[174 110 137 176 135 143 146  94 163  88 117  93  89 123] : Reg
[171 138  86 171 171  82  86 102 170 160 140  94 117  82] : gulu
[ 87 103 155  83  90 148  99 168 100  98 137 161 104 138] : sasif
[174 110 137 176 135 143 146  94 174 156 103 167 112 114] : nere
[164 141 114 139  97  85 148 155 174 128 143 124  90 155] : zev
[161 128 142 123 173 121  98 170 164 112 126 135 127 112] : vop
[171 138  86 171 171  82  86 102 170 160 140  94 117 122] : Nifo
[176 137  94 174 110 143 135 146 157 167 123 156 144 113] : mirok
q: [174 110 137 176 135 143 146  94 174 156 103 167 112 114] : nere
q: [171 138  86 171 171  82  86 102 170 160 140  94 117 122] : Nifo
q: [ 98 170] : vop

[ 94 128  91 115 144 173 123  87 140 130 146  90 100  63 129 155  81 185
 149 119 134 153 174]  fugoz
[140 108 127 135 187  70  91 143  97 150 143 159 191 135  68 135 122 101
 190  64 163 132  87]  kozi
[177  86  97 102 191 192 172 160 156 115 106  78 164 193 149 187 147 163
 137  79 151  99 188]  pazof
[ 89 122 161 192  73  94 113  62  74 172 101 129 130 101  91 172  77 148
 104 187 129 148  81]  seko
[187 129 100 173  61  75 154 162 114 150  81 137  70 131 153 126 166  75
 146 165  93  98  66]  vonoz
[178 147  65  89 178  92 172 141 147 191 115 113 127  94  93  92 107 189
  77 140 170 116 138]  Soge
[119 168 125  82 192 156  74 135 144 116 160 169 127 122 192 177  86  97
 102 193 192 172 163]  Gar
q: [177  86  97 102 193 192 172] : Gar
q: [168 125] : Gar
q: [141 147 191 115 113 127  94] : Soge
q: [173 123  87 140 130 146  90 100  63 129 155  81] : fugoz
q: [153 126] : vonoz

[107 113 114 106] -> Nezo
[129 125 129 128] -> memoz
[153  94 140 124] -> gad
[124 124 126 125] -> Zipib
[108 114 116 110] -> Duto
[128 120 157 131] -> dakib
[ 80 115  99  93] -> gaz
[134 110 131 125] -> lezum
[128 120 127 122] -> Ruzo
q: [126 125] : Zipib
q: [128 120 127 122] : Ruzo

[109 115 108 126 145 116  92]  nuzip
[109 126 116 115  92 145 108]  Gasu
[109 136 108 126 131 116  92]  Latos
q: [108 126 131 116] : Latos
q: [115  92] : Gasu
q: [109 136 108 126 131 116  92] : Latos
q: [115 108 126 145 116  92] : nuzip
q: [109 136 108 126 131 116] : Latos

[144 141 148 117 139 128 140 139 161 118] = Zigem
[144 141 148 117 139 103 140 139 161 118] = zupoz
[148  97  93 122 159 131 111 127 107 153] = pused
[ 97  97 119 158 127 111 129 102 149 126] = pove
[151  98  97 119 158 127 111 129 102 149] = diboz
q: [ 97  97 119 158 127 111 129 102 149 126] : pove
q: [ 98  97 119 158 127 111 129 102 149] : diboz
q: [158 127 111 129 102 149 126] : pove

[155 114 152 130  97 162 101 154 152 154 107 101 160 121 150 155 115 151
 133 145  93  88  95 166  98 156 164 154 163 157 102 175 166 170 132] -> ludi
[ 92 161  94 165 162  93 156  99  90 102 122 134  87 157 157  94 169  99
 116  95 164 164 165 156 152 105  99 170  86 156 166 110 155 147  93] -> dukat
[126 168 134 152 143 126 180 132  84  91 180 114 118 178 158  80 157 133
 106  88  93 166  95 145 161 103 147 133 108 102 150 157 158 175 137] -> sov
[111 102 150 157 158 112 152 120 128 109 153 170 117 108  95 111 114 120
 125 105  98  94  97 169  94 152 141 160 143 168 109 158 163 161 103] -> Gusir
[156 129 159 110 123 165 155 164  92 106 161 119 157 142 134  88 102 157
 123 166 116 114 116 105 144 109 155 104 141  97 107 154 134 148 167] -> namik
[155 114 152 130  97 162 101 154 152 154 107 101 160 121 150 155 115 151
 133 158 143 154 150  96 151 130 140  97 149  98 133 110  96 101 162] -> Pefe
q: [108 102 150 157 158] : sov
q: [161  94 165 162  93 156  99] : dukat
q: [145  93  88  95 166] : ludi

[179 179 150 120] = tez
[118 135 132 116] = gasis
[132 118 135 130] = tude
[118 135 132 120] = Paro
[164 193 132 120] = bet
[118  86 132 130] = zomo
[113 150 132 117] = Gosas
[118 150 132 120] = Nite
q: [179 179 150] : tez
q: [118 135 132 120] : Paro
q: [135 130] : tude
q: [118 135 132 116] : gasis

[171 157 141 149 119 142 103 141 143 146 156 158 106 123  78 144  75 106
 137 102 152 143 147 115 137 145 118  96 137 120 152 103 137 118 107 147
 124 132 125 130 145 150 138 116 103 144 154 128  78 138 176 106 132 132
 133 158 110 141 144 154 148 118 164 136] = Bizik
[171 157 141 149 119 142 103 141 143 146 156 158 106 123  78 144  75 106
 137 102 152 143 147 115 137 145 118  96 120 137 152 103 137 118 107 147
 124 132 125 130 145 150 138 116 103 144 154 128  78 138 147 143 105 143
  97 145 138 108 138  99 120  99 113 113] = Vatab
[173 168 144 151 128 137 141 130 128 152 146 150 138 115 111 146  97 105
 138 121 165 130 146 132 147 135 142 115 139 138 173 101 141 115 150 146
 122 129 125 144 151 140 134 123 130 146 157 121 101 129 162 143 118 129
 121 150 134 127 128 121 120 102 128 114] = bur
q: [171 157 141 149 119 142 103 141 143 146 156 158 106 123  78 144  75 106
 137 102 152 143 147 115 137 145 118  96 120 137 152 103 137 118 107 147
 124 132 125 130 145 150 138 116 103 144 154 128  78 138 147 143 105 143
  97 145 138 108 138  99 120  99 113 113] : Vatab
q: [ 96 137 120] : Bizik

[155 121 152 170 120 150 144 106 112 138 113 132 122 146] -> Filot
[119 123 135 149 121 132 165 163 119 138 132 145 124 105] -> Tozu
[106 150 141 171 108 140 133 100 126 139 136 148 123 144] -> Rubol
[141 113 144 166 128 120 137 130 105 150 167 146 150 124] -> fepi
[132 115 136  76 133 131 112 151 117 133  98 129 136 119] -> Rimip
[109 135 107  80 143 106  96 134 141 115 139 113 138 122] -> Pobid
[141 136 133 115 133 151 117  98 131 112  76 100 111 154] -> tipe
q: [136 133 115 133 151 117  98 131 112  76] : tipe
q: [105 150] : fepi
q: [144 166 128 120 137 130 105 150 167 146 150] : fepi
q: [133  98 129 136] : Rimip

[128 128 127 129 128 128 127 128 128 128 128 128 129 128 129 129 130 134
 137 140 146 152 158 166 174 180 187 190 190 190 186 179] : bila
[129 127 128 129 128 128 128 129 170 161 184 191 177 189 191 129 129 131
 134 137 141 146 153 159 135 133 182 186 190 192 190 185] : des
[128 127 129 129 128 128 128 127 128 128 128 129 127 128 127 128 128 128
 127 129 129 129 129 131 133 135 139 144 150 157 165 172] : kitog
[130 130 133 134 138 142 147 154 161 170 177 184 189 191 191 188 185 178
 170 163 156 149 143 139 135 133 129 129 128 130 129 129] : rutu
q: [161 170 177 184 189 191 191] : rutu
q: [128 128 128 129 170] : des
q: [161 170 177] : rutu
q: [128 128 128 129 128 129 129] : bila
q: [133 135] : kitog
q: [184 189] : rutu
q: [130 129 129] : rutu

[160 107  95 115  99  95 119 148 160 116 136 157 123 149 116  98 108] : Serud
[139 145 117 176 132 144 145 113 126 170 106  84 157 128 172 140 163] : lifiz
[156 109  99 117 103 100 148 119 160 116 157 136 123 146 119 102 111] : vul
q: [148 160 116] : Serud
q: [156 109  99 117 103] : vul
q: [156 109  99 117] : vul
q: [148 119 160 116 157 136] : vul

[130 126  95  90  61 148  97] : med
[128  95 132 179 123 131  93] : terob
[117 135 179 123 131  95 160] : nogim
q: [ 95 132 179 123 131] : terob
q: [131  95] : nogim
q: [132 179 123 131  93] : terob

[ 86  72 178 179  78 161 130  76 163  88 108  82 127 118 127 185 135 109
 132 191  90 176 130 170 179] -> Kenuz
[ 72  86 178 179  78 161 130  76 163  88 108  82 127 127 118 185 171  91
 152 118 120 102 149 153 133] -> vage
[ 72  86 178 179  78 161 130  76 163  88 108  82 127 118 127 185 135  98
  83 119  82 113 176  74  84] -> fer
q: [ 72  86 178 179  78 161 130  76 163  88 108  82 127 118 127 185 135  98
  83 119  82 113 176  74  84] : fer
q: [ 86  72 178 179  78 161 130  76 163  88 108  82 127 118 127 185 135 109
 132 191  90 176 130 170 179] : Kenuz
q: [ 72  86 178 179  78 161 130  76 163  88 108  82 127 127 118 185 171  91
 152 118 120 102 149 153 133] : vage
q: [ 91 152 118 120 102 149 153] : vage
q: [127 118 127 185 135 109 132 191  90 176] : Kenuz

[135 152 121 138  95 146 115 122 117 105 101 144 160 133 117 108]  toli
[133 115 101 185  98 177 118  62  81  79  96 144 148 139  92  88]  bib
[ 98 102  92 153 143 147 175 159 146 166 127  95  78 180 137 152]  faraz
q: [133 117] : toli
q: [137 152] : faraz
q: [147 175 159 146 166 127  95] : faraz
q: [185  98 177 118  62  81  79  96 144 148 139] : bib
q: [122 117 105 101 144 160] : toli

[143 129 123 149 154 136 137 126 137 118 112 144 116 131 109 123 127 114
 133 125 118 133  77 129 122 125 101 132 137 130] = Bitu
[153 139 125 144 128 152 141 127 142 107 117 154 125 125 118 110 114 118
 117 130 134 129 128 117 131 137 112 139 126 117] = Zaz
[143 129 123 149 111 136 137 126 137 118 112 144 116 131 109 123 127 114
 133 125 118 133  77 129 122 125 101 132 137 130] = vinu
[114 120  99 125 150 118 127 148 131 130 106 132 107 115 116 145 135 127
 132 116 134 137 118 129 119 119 126 149 136 134] = nerut
[153 139 125 144 128 152 141 127 142 107 117 154 125 125 118 110 114 118
 117 130 134 129 128 117 131 137 112 122 127 119] = muzoz
[127 131 114 105 114 155 119 120 118 137 116 132 121 118 145 117 111 145
 125 117 145 143 116 131 129 125 131 118 122 115] = papo
[147 152 135 110 117 153 129 113 123 114 139 133 132 122 140 114 113 134
 128 146 138 116 115 126 125 141 121 119 119 132] = zepab
[121 132 129 127  98 120 121 111 138 123 115 142 135 101 150 129 103 141
 111 134 141 125 115 121 119 147 137 118 119 133] = zemuf
[114 104 133 129 122 124 121 133 137 134 133 118 135 143 120 126 128 120
 119 111 132 132 132 126 139 131 136 111 133 119] = Fil
[120 134 135 141 115 118 128  94 113 157  96 141 128 120 156 130 126 149
 129 120 110 152 144 136 117 110 126 135 125 118] = zas
[100 102 132 143 143  95 115 135 155 110 135 123 129 141 111 146 123 126
 130 118 101 135 119 135 130 138 131 123 144 147] = Nav
q: [138 116 115] : zepab
q: [153 139 125 144 128 152 141 127 142 107 117 154 125 125 118 110 114 118
 117 130 134 129 128 117 131 137 112 139 126 117] : Zaz
q: [143 129 123 149 111 136 137 126 137 118 112 144 116 131 109 123 127 114
 133 125 118 133  77 129 122 125 101 132 137 130] : vinu

[ 65 125 112  88] = Gelo
[ 81 104  88 112] = midis
[ 95  88 130  95] = ked
[ 81 105 109  94] = Pilu
[ 88 128  95 101] = rulol
q: [ 88 130  95] : ked
q: [112  88] : Gelo
q: [ 65 125] : Gelo
q: [ 95 101] : rulol
q: [109  94] : Pilu

[127 142 106 174] = Telap
[177  82 121  99] = ziza
[155  75  75 171] = ruzif
[176 100 181 140] = nasak
[127 142  82 184] = mufem
[142 127 106 137] = bir
q: [ 82 121] : ziza
q: [127 142  82 184] : mufem
q: [121  99] : ziza
q: [ 82 184] : mufem
q: [142 127 106] : bir
q: [ 82 121  99] : ziza

[148 135 149 104 116 134 133 138 112 115 123 111 128 132 146 150 106 122
 124 117 107 137 147 121 107 121 110 127 148 125 135 126 126 105 133 110
 136] : Nus
[143 145  98 156 141 157 109 149 106 140 137 128 130 134 115  87 124 129
 148 137 149 118 128 140 100 125 135 107 140 116 115 118 119 125 119 129
 107] : zira
[122 140 120 112 127  97 123 117 139 148 128  96 128 126 123 119 151 129
 160 112 132 126 185 127 125 117 159 107 124 153 151 165 126 129 152 157
 136] : Mif
[122 120 127 127 127 142 123 138 126 123 141 104 118 115 123 150 161 141
 148 117 166 123 137 140 125 110 127 147 116 130 135 118 130 133 142 148
 101] : Vab
[116 125 120 127 123 149 130 149 132 115 128 112 123 111 146 150 161 123
 124 128 113 116 132 146 113 114 127 157 100 130 141 111 137 129 128 148
 101] : Keput
[122 140 120 112 127  97 123 117 139 148 128  96 128 126 123 119 151 129
 160 112 132 126 185 165 125 117 159 107 124 153 151 165 126 129 152 157
 136] : maka
[122 120 135 119 123 134 126 106 112 148 141 112 121 126 100 150 133 116
 113 132 124 123 128 127 137 129 151 107 140 130 130 142 119 129 142 110
 119] : Dob
q: [116 113 132 124 123 128] : Dob
q: [132 115 128 112 123 111 146 150] : Keput
q: [116 132 146 113 114 127 157 100 130 141] : Keput
q: [122 140 120 112 127  97 123 117 139 148 128  96 128 126 123 119 151 129
 160 112 132 126 185 165 125 117 159 107 124 153 151 165 126 129 152 157
 136] : maka

[171 112 117  90] -> boku
[171 112 118 115] -> pige
[112 171 118  99] -> zefaf
q: [112 118 115] : pige
q: [112 171 118] : zefaf
q: [171 112 118 115] : pige
q: [117  90] : boku
q: [112 118] : pige
q: [112 117] : boku

[116 140 121 168 141 122 109 143 148 127 129 137 105 153 110  81 133 107
 142 129 157 137 137 108] = vub
[135 119 142 168 146 127  88 144 114 101 143 115 111 138 127  90 131 119
 166 156 151 115 142 117] = buvoz
[102 112 148 119 151  99 134  85 122 140 114 149 114 124 109 147 142 126
 129 111 102 160 106 150] = rupuf
[135 144 113 150 122 146 112 166 143  90 141 117 118 149 129  97 124 120
 131 140 159 106 148  97] = Kapos
[142 111 144 169 142 113  94 128  98 146 124 118 124 117 118 104 128 110
 181 139 135 124 134 139] = nena
[ 97 143 108  97 118 102 159 113 155 103 110 131 119 133 127 126 135 128
  82  95 105 145 114 111] = vuzov
[114 114 139 158 139 106 100 117 105 101 112 100 101 122 112  96 151 101
 158 115 114 121 124 111] = Fogi
[123 127 122  89 118 129 163 105 132 166 117 104 150 113 131 157 122 141
  99  96 101 144 112 151] = lusis
q: [122 140 114 149 114 124 109] : rupuf
q: [102 159 113 155 103 110 131 119 133 127] : vuzov

